Below are the code and all the weights of a small trained network. Each question names an input and a target symbol and asks about switching units off, where a switched-off unit gives its printed mean instead of its output.

import numpy as np


def w(rows, s, z=0):
    codes = np.array(rows[::2]) - 128.0
    scale = np.full(codes.shape[1], s)
    scale[-1] = z or s
    return codes * scale


def f(y):
    return y / 2 * (1 + np.tanh(0.7978845608 * (y + 0.044715 * y**3)))


def softmax(a):
    e = np.exp(a - a.max(-1, keepdims=True))
    return e / e.sum(-1, keepdims=True)


def log_softmax(a):
    a = a - a.max(-1, keepdims=True)
    return a - np.log(np.exp(a).sum(-1, keepdims=True))


def net(x, mask):
    ids = ['Φβεηξτ'.index(c) for c in x.split()]
    T = len(ids)
    res = E[ids] + P[:T]
    r = res
    for j in range(3):
        rows = slice(3 * j, 3 * j + 3)
        q, k, v = (r @ M[0][rows].T for M in (Q, K, V))
        z = softmax(np.where(np.tri(T) > 0, q @ k.T / 3**0.5, -1e9)) @ v
        o = O[0][rows]
        res = res + np.where(mask[j], z, o[:, -1]) @ o[:, :-1]
    y = f(res @ A[0][:, :-1].T + A[0][:, -1])
    res = res + np.where(mask[3:7], y, B[0][:, -1]) @ B[0][:, :-1]
    return log_softmax(res[-1] @ U[:, :-1].T + U[:, -1])


Q, K, V, O, A, B = {}, {}, {}, {}, {}, {}
E = w([
[243,153,253,159,161,188],'Φ',
[130,21,109,51,225,180],'β',
[132,62,210,45,57,164],'ε',
[93,222,237,23,183,80],'η',
[149,134,21,165,125,227],'ξ',
[119,72,63,77,171,181],'τ',
],0.012)
P = w([
[127,176,37,18,124,254],'0',
[161,115,206,103,71,106],'1',
[160,143,165,123,106,103],'2',
[199,135,152,102,54,125],'3',
[185,125,135,99,86,115],'4',
[90,123,46,110,112,112],'5',
[178,95,133,44,4,135],'6',
[219,130,131,70,9,144],'7',
[122,131,74,105,88,147],'8',
[167,143,131,75,50,144],'9',
],0.0076)
Q[0] = w([
[111,65,55,20,92,161],'H0',
[105,130,2,133,95,202],'H0',
[100,71,37,56,137,131],'H0',
[96,135,104,135,114,70],'H1',
[151,99,202,233,109,157],'H1',
[156,94,96,54,140,243],'H1',
[9,213,90,191,139,179],'H2',
[143,112,124,42,216,196],'H2',
[63,134,60,187,157,70],'H2',
],0.0092)
K[0] = w([
[103,62,95,92,67,237],'H0',
[137,163,132,105,142,254],'H0',
[102,114,110,31,212,207],'H0',
[210,95,183,122,155,111],'H1',
[232,40,87,88,126,137],'H1',
[139,196,139,43,175,222],'H1',
[104,22,116,203,139,104],'H2',
[113,172,107,92,104,162],'H2',
[142,54,162,240,80,103],'H2',
],0.0097)
V[0] = w([
[96,181,101,126,92,151],'H0',
[133,62,158,147,113,145],'H0',
[120,188,154,130,39,134],'H0',
[75,124,160,96,149,123],'H1',
[248,142,158,188,101,155],'H1',
[139,218,109,113,125,105],'H1',
[149,154,203,115,158,83],'H2',
[90,100,170,57,92,105],'H2',
[73,161,89,145,172,134],'H2',
],0.011)
O[0] = w([
[94,156,22,85,131,71,183],'H0',
[109,67,144,99,105,152,133],'H0',
[31,175,77,79,138,116,83],'H0',
[109,83,156,129,146,116,157],'H1',
[132,255,160,104,193,180,134],'H1',
[138,177,116,159,131,40,187],'H1',
[107,150,176,233,181,142,5],'H2',
[7,98,151,230,102,76,245],'H2',
[150,154,88,71,172,78,89],'H2',
],0.0087,0.0023)
A[0] = w([
[225,110,50,216,122,217,8],'N0',
[152,136,31,255,113,124,182],'N1',
[109,71,202,80,128,169,5],'N2',
[18,106,115,156,37,223,162],'N3',
],0.0071,0.0029)
B[0] = w([
[116,64,152,96,202,146,240],'N0',
[187,143,156,13,120,92,204],'N1',
[161,84,63,161,250,141,203],'N2',
[126,153,30,158,217,56,255],'N3',
],0.012,0.0044)
U = w([
[95,211,138,166,208,254,202],'Φ',
[111,86,167,130,186,164,50],'β',
[96,186,66,178,188,164,105],'ε',
[61,165,212,51,208,81,50],'η',
[192,230,115,76,168,104,102],'ξ',
[103,104,133,113,88,162,254],'τ',
],0.0058,0.0033)

Each question gives the input, a string of symbols that net reads in full, and the target symbol t.
The units are the heads (3 rows each of Q, K, V and O) and the neurons (one row each of A and B). Each row of codes is followed by its name. A weight is (code - 128) times the scale printed after its matrix; where a second scale follows, it is the last column's (O, A, B and U).
mask holds one flag per unit, heads first, then neurons. A switched-off unit (its flag False) gives its mean, the last column of its rows in O or B, instead of its output. The means were averaged over made-up inputs and are rounded, as every weight is.
A unit's drop is (log p(t) with every unit on - log p(t) with that unit switched off) / (log p(t) with every unit on - log p(t) with every unit switched off).
The circuit of an input: a set's keep is (log p(t) with only the set's units on - log p(t) with every unit switched off) / (log p(t) with every unit on - log p(t) with every unit switched off). Starting from all 7 units, units are removed one at a time, each time the one whose removal leaves the highest keep (on an exact tie, the one counted first), for as long as the keep stays at least 0.8.
units of the circuit, in order: the units of the circuit, biggest drop first
k most important neurons: the k neurons with the biggest drops, biggest first
which heads matter: for each layer, one digit per head in row order, 1 if its drop is at least 0.15 and else 0, layers parted by /
drop when u is switched off: that unit's drop, to one decimal
input ξ ε ξ β ε ξ β, target ξ: most important neuron	(N0)
input τ ξ β, target τ: units of the circuit, in order	(H1 N3 H2)
input β β ε τ β, target β: units of the circuit, in order	(H0 H1 N2)
input Φ τ β ξ Φ, target Φ: units of the circuit, in order	(H1 H2 N1)
input β ξ τ Φ Φ ξ ξ Φ Φ ξ, target β: which heads matter	100
input ε ξ Φ τ, target ε: which heads matter	101
input β β ε ε ξ Φ τ ξ, target β: which heads matter	110
input τ τ Φ, target τ: units of the circuit, in order	(H1 N3)
input η ε ξ ξ ξ τ, target τ: 2 most important neurons	(N3 N2)
input β ξ ξ ξ ξ ξ β β, target β: units of the circuit, in order	(H0 N2 H1)
input τ Φ ξ Φ, target τ: units of the circuit, in order	(N3 H1)
input ξ β τ, target ξ: which heads matter	101
input β β ξ β ε ε β Φ Φ τ, target β: units of the circuit, in order	(H0 N0 H1)
input β β β τ β τ τ τ, target β: units of the circuit, in order	(H0 H1 N0)
input ξ ξ ε, target ξ: units of the circuit, in order	(H2)
input ε β ε τ Φ τ β, target ε: 2 most important neurons	(N3 N2)
input τ ε β, target τ: 2 most important neurons	(N3 N0)
input Φ Φ ξ τ, target Φ: drop when H1 is switched off	0.6
input τ β τ, target τ: drop when H2 is switched off	0.2
input ξ Φ ξ τ, target ξ: drop when N0 is switched off	0.0
input β η β β τ ε Φ τ ε, target ε: drop when N2 is switched off	0.2
